Below are the code and all the weights of a small trained network. Each question names an input and a class and asks about switching units off, where a switched-off unit gives its printed mean instead of its output.

import numpy as np


def w(rows, s, z=0):
    codes = np.array(rows[::2]) - 128.0
    scale = np.full(codes.shape[1], s)
    scale[-1] = z or s
    return codes * scale


def f(y):
    return np.maximum(y, 0)


def log_softmax(a):
    a = a - a.max(-1, keepdims=True)
    return a - np.log(np.exp(a).sum(-1, keepdims=True))


def net(x, mask):
    res = np.array(x, float).reshape(1, 8) / 4 @ E
    y = f(res @ A[0][:, :-1].T + A[0][:, -1])
    res = res + np.where(mask, y, B[0][:, -1]) @ B[0][:, :-1]
    return log_softmax(res[-1] @ U[:, :-1].T + U[:, -1])


A, B = {}, {}
E = w([
[127,127,127],'x0',
[129,129,127],'x1',
[127,129,127],'x2',
[217,154,164],'x3',
[68,156,216],'x4',
[143,11,183],'x5',
[128,127,129],'x6',
[129,129,128],'x7',
],0.011)
A[0] = w([
[138,250,153,110],'N1',
[175,136,168,184],'N2',
[126,182,67,42],'N3',
[139,206,134,83],'N4',
[101,83,174,150],'N5',
[51,74,97,98],'N6',
[77,133,181,76],'N7',
[105,209,120,172],'N8',
[185,7,101,89],'N9',
[63,182,217,42],'N10',
[109,183,81,78],'N11',
[131,167,114,73],'N12',
[52,93,44,101],'N13',
[101,23,194,83],'N14',
[134,27,152,75],'N15',
[244,160,118,120],'N16',
[99,113,106,228],'N17',
[116,100,75,154],'N18',
[59,146,48,47],'N19',
[227,217,168,99],'N20',
[136,65,140,47],'N21',
[155,78,66,64],'N22',
[66,152,118,240],'N23',
[87,167,221,60],'N24',
[169,79,8,101],'N25',
[162,141,139,236],'N26',
[40,92,11,126],'N27',
[203,132,179,92],'N28',
[222,121,2,120],'N29',
[153,63,207,40],'N30',
[204,130,124,123],'N31',
[92,92,218,68],'N32',
[238,62,10,55],'N33',
[104,155,190,248],'N34',
[145,99,82,72],'N35',
[153,120,85,166],'N36',
[224,125,177,98],'N37',
[181,189,149,137],'N38',
[143,25,243,111],'N39',
[213,77,51,62],'N40',
[128,243,89,115],'N41',
[69,134,224,95],'N42',
[101,176,130,101],'N43',
],0.011)
B[0] = w([
[132,156,69,204],'N1',
[77,68,130,202],'N2',
[105,173,100,153],'N3',
[90,147,101,163],'N4',
[145,112,117,188],'N5',
[45,155,172,164],'N6',
[144,184,150,153],'N7',
[127,100,113,213],'N8',
[130,159,82,195],'N9',
[135,189,154,168],'N10',
[126,146,95,162],'N11',
[86,177,89,138],'N12',
[71,140,151,176],'N13',
[119,155,83,199],'N14',
[83,150,92,179],'N15',
[49,106,146,200],'N16',
[142,1,136,223],'N17',
[143,95,173,173],'N18',
[112,170,130,158],'N19',
[79,136,161,198],'N20',
[93,191,86,143],'N21',
[151,216,129,150],'N22',
[150,65,139,242],'N23',
[192,207,175,167],'N24',
[172,154,163,195],'N25',
[130,32,122,240],'N26',
[94,123,163,204],'N27',
[79,135,140,169],'N28',
[164,134,144,227],'N29',
[85,175,105,171],'N30',
[110,119,135,173],'N31',
[127,190,118,174],'N32',
[163,171,145,204],'N33',
[227,74,146,255],'N34',
[144,225,145,139],'N35',
[188,103,177,183],'N36',
[55,122,150,183],'N37',
[83,105,151,185],'N38',
[128,136,66,237],'N39',
[142,171,154,177],'N40',
[119,124,96,214],'N41',
[174,164,157,185],'N42',
[149,158,91,152],'N43',
],0.0089,0.011)
U = w([
[208,213,180,82],'0',
[114,177,3,32],'1',
[163,81,134,226],'2',
[48,123,203,1],'3',
[174,81,122,204],'4',
[174,81,128,179],'5',
[175,78,123,167],'6',
[177,82,122,148],'7',
],0.012,0.0082)

Each question gives the input, the list of numbers given to net, and the class t.
The units are the neurons (one row each of A and B). Each row of codes is followed by its name. A weight is (code - 128) times the scale printed after its matrix; where a second scale follows, it is the last column's (A, B and U).
mask holds one flag per neuron, in row order. A switched-off neuron (its flag False) gives its mean, the last column of its row in B, instead of its output. The means were averaged over made-up inputs and are rounded, as every weight is.
A unit's drop is (log p(t) with every unit on - log p(t) with that unit switched off) / (log p(t) with every unit on - log p(t) with every unit switched off).
The circuit of an input: a set's keep is (log p(t) with only the set's units on - log p(t) with every unit switched off) / (log p(t) with every unit on - log p(t) with every unit switched off). Starting from the 12 units with the biggest drops (on a tie, the unit counted first), units are removed one at a time, each time the one whose removal leaves the highest keep (on an exact tie, the one counted first), for as long as the keep stays at least 0.8.
circuit, biggest first: the units of the circuit, biggest drop first
unit that matters most: the unit with the biggest drop
top k neurons: the k neurons with the biggest drops, biggest first
drop of u: that unit's drop, to one decimal
input [3,-6,-6,-3,8,-3,-5,-7], class 0: top neuron -> [N24]
input [1,-4,-6,8,0,-5,3,-5], class 3: circuit, biggest first -> [N20, N16]
input [-7,-4,-2,3,-7,-1,5,-7], class 0: circuit, biggest first -> [N33, N40]
input [1,-7,1,7,3,3,-1,-2], class 3: top 3 neurons -> [N37, N28, N20]
input [-6,-3,-1,8,5,-8,7,-4], class 1: top 2 neurons -> [N1, N41]
input [5,0,-5,8,0,-8,8,7], class 1: top 2 neurons -> [N1, N41]
input [-1,0,-5,-6,-3,-4,2,-3], class 3: top 2 neurons -> [N27, N13]
input [-6,-6,-3,0,-7,-7,1,-6], class 0: top 3 neurons -> [N25, N29, N33]
input [2,-3,-1,-7,-3,4,3,-4], class 3: top 4 neurons -> [N6, N13, N27, N34]
input [-3,0,-1,1,3,6,0,0], class 1: top 2 neurons -> [N39, N14]
input [1,4,-8,7,-5,-8,0,0], class 1: top 3 neurons -> [N1, N41, N3]
input [-1,5,4,-1,-7,-1,2,0], class 0: top 2 neurons -> [N33, N25]
input [-4,-4,4,4,8,6,-3,-1], class 0: drop of N24 -> 0.2
input [1,-6,8,3,8,6,2,7], class 0: drop of N42 -> 0.1
input [-2,-6,-6,-2,2,7,0,3], class 1: drop of N15 -> 0.1
input [6,-1,3,4,8,5,-1,-7], class 0: unit that matters most -> N24
